Below are the code and all the weights of a small trained network. Each question names an input and a class and asks about switching units off, where a switched-off unit gives its printed mean instead of its output.

import numpy as np


def w(rows, s, z=0):
    codes = np.array(rows[::2]) - 128.0
    scale = np.full(codes.shape[1], s)
    scale[-1] = z or s
    return codes * scale


def norm(h):
    return h / np.sqrt((h * h).mean(-1, keepdims=True) + 1e-5)


def f(y):
    return np.maximum(y, 0)


def log_softmax(a):
    a = a - a.max(-1, keepdims=True)
    return a - np.log(np.exp(a).sum(-1, keepdims=True))


def net(x, mask):
    res = np.array(x, float).reshape(1, 7) / 4 @ E
    u = 0
    for l in range(2):
        y = f(norm(res) @ A[l][:, :-1].T + A[l][:, -1])
        res = res + np.where(mask[u : u + 7], y, B[l][:, -1]) @ B[l][:, :-1]
        u += 7
    return log_softmax(norm(res)[-1] @ U[:, :-1].T + U[:, -1])


A, B = {}, {}
E = w([
[106,130,145,136,135,107,132,124,122,145,139],'x0',
[126,121,128,131,140,119,124,126,142,114,132],'x1',
[110,163,153,114,92,116,143,165,251,174,100],'x2',
[161,168,225,121,84,102,62,92,147,78,100],'x3',
[126,136,119,130,132,132,122,118,133,125,115],'x4',
[118,144,120,133,130,130,126,111,130,131,111],'x5',
[225,167,122,116,107,25,160,83,95,100,139],'x6',
],0.011)
A[0] = w([
[79,143,80,92,92,71,188,206,190,179,59,118],'0.n1',
[86,111,137,107,137,186,94,100,68,51,125,69],'0.n2',
[188,139,117,186,152,111,172,45,22,60,158,76],'0.n3',
[97,69,43,134,184,135,170,75,59,111,131,166],'0.n4',
[150,174,41,119,137,59,240,170,131,137,120,3],'0.n5',
[107,126,198,167,155,160,2,166,99,158,101,110],'0.n6',
[109,109,130,170,92,153,72,82,62,58,168,146],'0.n7',
],0.0075,0.0041)
B[0] = w([
[122,138,104,140,149,139,204,136,100,84,180,229],'0.n1',
[50,103,112,136,55,115,229,21,119,138,203,185],'0.n2',
[114,198,190,157,216,173,167,248,173,67,52,252],'0.n3',
[193,54,116,54,75,68,85,144,154,211,50,254],'0.n4',
[106,110,118,226,118,132,160,28,132,24,202,198],'0.n5',
[155,124,72,179,76,167,195,100,126,149,181,193],'0.n6',
[86,129,126,160,117,143,79,35,121,101,254,210],'0.n7',
],0.0075,0.0083)
A[1] = w([
[85,53,150,111,48,201,119,149,184,205,93,174],'1.n1',
[121,104,55,127,228,152,179,238,87,128,86,132],'1.n2',
[223,153,74,96,129,11,147,108,143,111,98,190],'1.n3',
[92,74,113,162,228,165,170,195,99,128,104,145],'1.n4',
[115,2,69,50,146,109,53,91,91,217,129,80],'1.n5',
[136,166,97,152,121,118,120,133,204,159,190,2],'1.n6',
[137,191,208,143,136,160,163,136,152,84,100,152],'1.n7',
],0.0081,0.0042)
B[1] = w([
[194,139,136,121,184,90,91,140,48,79,112,252],'1.n1',
[78,150,184,95,22,137,156,119,173,184,94,254],'1.n2',
[58,124,96,103,101,172,167,132,169,223,183,249],'1.n3',
[125,169,142,60,91,16,111,102,196,175,109,238],'1.n4',
[220,191,168,178,240,187,39,145,98,2,112,207],'1.n5',
[169,97,131,141,153,86,57,155,62,85,87,160],'1.n6',
[134,62,96,116,155,153,57,168,76,158,57,228],'1.n7',
],0.0087,0.0076)
U = w([
[198,146,153,154,193,143,28,172,47,77,77,126],'0',
[126,150,142,45,42,101,165,151,183,227,96,27],'1',
[113,94,81,224,104,159,190,56,128,112,247,253],'2',
],0.011,0.00065)

Each question gives the input, the list of numbers given to net, and the class t.
The units are the neurons (one row each of A and B). Each row of codes is followed by its name. A weight is (code - 128) times the scale printed after its matrix; where a second scale follows, it is the last column's (A, B and U).
mask holds one flag per neuron, layer by layer. A switched-off neuron (its flag False) gives its mean, the last column of its row in B, instead of its output. The means were averaged over made-up inputs and are rounded, as every weight is.
A unit's drop is (log p(t) with every unit on - log p(t) with that unit switched off) / (log p(t) with every unit on - log p(t) with every unit switched off).
The circuit of an input: a set's keep is (log p(t) with only the set's units on - log p(t) with every unit switched off) / (log p(t) with every unit on - log p(t) with every unit switched off). Starting from the 12 units with the biggest drops (on a tie, the unit counted first), units are removed one at a time, each time the one whose removal leaves the highest keep (on an exact tie, the one counted first), for as long as the keep stays at least 0.8.
units of the circuit, in order: the units of the circuit, biggest drop first
most important unit: the unit with the biggest drop
k most important neurons: the k neurons with the biggest drops, biggest first
k most important neurons of layer l: the k neurons of layer l with the biggest drops, biggest first
drop when u is switched off: that unit's drop, to one decimal
input [0,0,5,2,-3,-5,-7], class 0: units of the circuit, in order => (1.n1)
input [8,-2,-4,-4,2,2,0], class 0: units of the circuit, in order => (0.n4 1.n5)
input [3,0,6,4,1,8,0], class 0: 2 most important neurons => (0.n4 1.n2)
input [6,-5,0,3,-8,-1,6], class 0: 2 most important neurons => (0.n3 0.n4)
input [0,5,-4,0,-7,-4,1], class 1: 2 most important neurons => (0.n3 0.n5)
input [6,-5,1,5,-7,6,0], class 0: 2 most important neurons of layer 0 => (0.n4 0.n5)
input [-5,-5,3,1,-4,-5,-2], class 0: 2 most important neurons => (0.n3 1.n3)
input [-5,3,-4,-6,-1,-7,-2], class 0: units of the circuit, in order => (1.n5 0.n4)
input [4,8,-5,-1,0,5,3], class 1: 2 most important neurons => (0.n3 0.n4)
input [1,4,0,1,-4,-3,-2], class 2: 2 most important neurons => (0.n4 0.n3)
input [8,0,1,1,7,4,-1], class 0: 2 most important neurons of layer 1 => (1.n3 1.n6)
input [4,7,-1,6,-3,-8,-8], class 2: 2 most important neurons of layer 0 => (0.n6 0.n4)
input [-2,-4,-7,3,1,-4,-8], class 2: 3 most important neurons => (0.n2 0.n6 0.n7)
input [5,4,3,-4,-2,-4,2], class 2: most important unit => 0.n5
input [0,-1,-4,-6,6,-8,-4], class 0: drop when 1.n5 is switched off => 0.7
input [6,-1,-6,-2,7,-3,6], class 1: drop when 0.n3 is switched off => 1.5
input [-6,-3,-7,-1,-6,-3,5], class 1: drop when 0.n3 is switched off => 1.3
input [8,8,-1,4,-1,5,-1], class 2: drop when 0.n7 is switched off => 0.0
